Below are the code and all the weights of a small trained network. Each question names an input and a target symbol and asks about switching units off, where a switched-off unit gives its printed mean instead of its output.

import numpy as np


def w(rows, s, z=0):
    codes = np.array(rows[::2]) - 128.0
    scale = np.full(codes.shape[1], s)
    scale[-1] = z or s
    return codes * scale


def f(y):
    return y / 2 * (1 + np.tanh(0.7978845608 * (y + 0.044715 * y**3)))


def softmax(a):
    e = np.exp(a - a.max(-1, keepdims=True))
    return e / e.sum(-1, keepdims=True)


def log_softmax(a):
    a = a - a.max(-1, keepdims=True)
    return a - np.log(np.exp(a).sum(-1, keepdims=True))


def net(x, mask):
    ids = ['ΔΛΦαβεηθμξπστω'.index(c) for c in x.split()]
    T = len(ids)
    res = E[ids] + P[:T]
    q, k, v = (res @ M[0].T for M in (Q, K, V))
    z = softmax(np.where(np.tri(T) > 0, q @ k.T / 2**0.5, -1e9)) @ v
    res = res + np.where(mask[0], z, O[0][:, -1]) @ O[0][:, :-1]
    y = f(res @ A[0][:, :-1].T + A[0][:, -1])
    res = res + np.where(mask[1:9], y, B[0][:, -1]) @ B[0][:, :-1]
    return log_softmax(res[-1] @ U[:, :-1].T + U[:, -1])


Q, K, V, O, A, B = {}, {}, {}, {}, {}, {}
E = w([
[120,29,142,103],'Δ',
[138,112,106,93],'Λ',
[126,170,120,20],'Φ',
[165,164,81,219],'α',
[98,103,49,76],'β',
[143,170,160,54],'ε',
[119,135,92,67],'η',
[202,133,114,254],'θ',
[153,159,201,100],'μ',
[99,162,37,148],'ξ',
[160,20,207,149],'π',
[131,139,135,65],'σ',
[122,167,90,64],'τ',
[173,66,36,126],'ω',
],0.021)
P = w([
[12,59,166,159],'0',
[146,128,192,137],'1',
[145,126,165,127],'2',
[145,128,153,128],'3',
[134,126,125,100],'4',
[136,134,124,91],'5',
[132,135,113,83],'6',
[143,136,134,101],'7',
[148,145,139,107],'8',
[144,140,138,99],'9',
[148,145,146,101],'10',
],0.012)
Q[0] = w([
[28,75,72,254],'head 0',
[121,174,180,34],'head 0',
],0.0095)
K[0] = w([
[246,172,114,81],'head 0',
[48,179,173,98],'head 0',
],0.012)
V[0] = w([
[133,168,222,128],'head 0',
[102,249,119,90],'head 0',
],0.012)
O[0] = w([
[2,159,186,116,199],'head 0',
[143,79,244,119,2],'head 0',
],0.0072)
A[0] = w([
[104,116,130,64,225],'neuron 0',
[73,122,109,103,10],'neuron 1',
[215,150,145,105,213],'neuron 2',
[88,157,154,132,1],'neuron 3',
[115,163,135,129,71],'neuron 4',
[149,147,102,153,152],'neuron 5',
[6,188,127,189,190],'neuron 6',
[74,177,137,128,162],'neuron 7',
],0.015,0.0026)
B[0] = w([
[123,112,222,237,255],'neuron 0',
[221,78,132,185,174],'neuron 1',
[139,3,133,95,205],'neuron 2',
[135,172,142,121,177],'neuron 3',
[59,186,16,75,157],'neuron 4',
[3,65,200,40,161],'neuron 5',
[249,129,86,144,240],'neuron 6',
[106,229,166,97,229],'neuron 7',
],0.0065,0.009)
U = w([
[63,153,79,34,71],'Δ',
[111,104,66,76,196],'Λ',
[94,87,175,148,223],'Φ',
[195,146,115,127,4],'α',
[135,102,117,79,95],'β',
[69,163,178,163,199],'ε',
[193,138,116,118,63],'η',
[69,149,106,91,50],'θ',
[138,227,155,180,134],'μ',
[240,146,106,145,73],'ξ',
[127,217,51,165,187],'π',
[137,149,128,129,69],'σ',
[139,59,156,254,230],'τ',
[172,144,95,69,39],'ω',
],0.011,0.0032)

Each question gives the input, a string of symbols that net reads in full, and the target symbol t.
The units are the heads (2 rows each of Q, K, V and O) and the neurons (one row each of A and B). Each row of codes is followed by its name. A weight is (code - 128) times the scale printed after its matrix; where a second scale follows, it is the last column's (O, A, B and U).
mask holds one flag per unit, heads first, then neurons. A switched-off unit (its flag False) gives its mean, the last column of its rows in O or B, instead of its output. The means were averaged over made-up inputs and are rounded, as every weight is.
A unit's drop is (log p(t) with every unit on - log p(t) with that unit switched off) / (log p(t) with every unit on - log p(t) with every unit switched off).
The circuit of an input: a set's keep is (log p(t) with only the set's units on - log p(t) with every unit switched off) / (log p(t) with every unit on - log p(t) with every unit switched off). Starting from all 9 units, units are removed one at a time, each time the one whose removal leaves the highest keep (on an exact tie, the one counted first), for as long as the keep stays at least 0.8.
units of the circuit, in order: the units of the circuit, biggest drop first
most important unit: the unit with the biggest drop
top k neurons: the k neurons with the biggest drops, biggest first
drop when u is switched off: that unit's drop, to one decimal
input Φ ε ω σ α ε θ μ ε, target Φ: most important unit	head 0
input ε ε μ μ μ Φ μ π ξ η, target ε: units of the circuit, in order	(head 0; neuron 0)
input Δ Δ σ π π Λ μ μ Δ ε, target Δ: units of the circuit, in order	(head 0; neuron 5; neuron 6)
input μ μ β, target τ: units of the circuit, in order	(neuron 0; neuron 1; head 0)
input β θ Λ β ε π ω μ μ ω, target Λ: units of the circuit, in order	(head 0; neuron 5; neuron 0; neuron 2)
input ε β ε μ μ ε ξ ε μ μ Φ, target ε: units of the circuit, in order	(head 0; neuron 0)
input Φ Λ μ μ ε, target Φ: units of the circuit, in order	(head 0; neuron 2; neuron 0)
input Λ μ ε ε π Δ, target τ: units of the circuit, in order	(neuron 7; neuron 0; neuron 4)
input Φ μ μ μ μ μ α α μ β, target τ: units of the circuit, in order	(neuron 0; head 0; neuron 1)
input ε σ Φ Φ ε, target ε: units of the circuit, in order	(head 0; neuron 0)
input ω ω Δ ξ, target Λ: top 2 neurons	(neuron 5; neuron 7)
input ε ε Δ σ, target ε: top 2 neurons	(neuron 6; neuron 0)
input π Λ π Φ ε Λ, target π: top 2 neurons	(neuron 2; neuron 6)
input π μ τ, target π: units of the circuit, in order	(head 0)
input ε Φ α ε μ μ μ μ μ ω, target Λ: top 2 neurons	(neuron 0; neuron 5)
input Φ μ Λ, target Φ: top 2 neurons	(neuron 6; neuron 1)
input μ Φ μ η, target μ: drop when neuron 2 is switched off	0.2
input Φ μ β Φ, target Φ: drop when neuron 6 is switched off	0.1
input π τ μ η μ σ Φ, target π: drop when neuron 7 is switched off	0.0
input α μ ω τ α, target Λ: top neuron	(neuron 5)
input μ π μ π α μ μ Δ θ μ, target μ: top 2 neurons	(neuron 6; neuron 7)
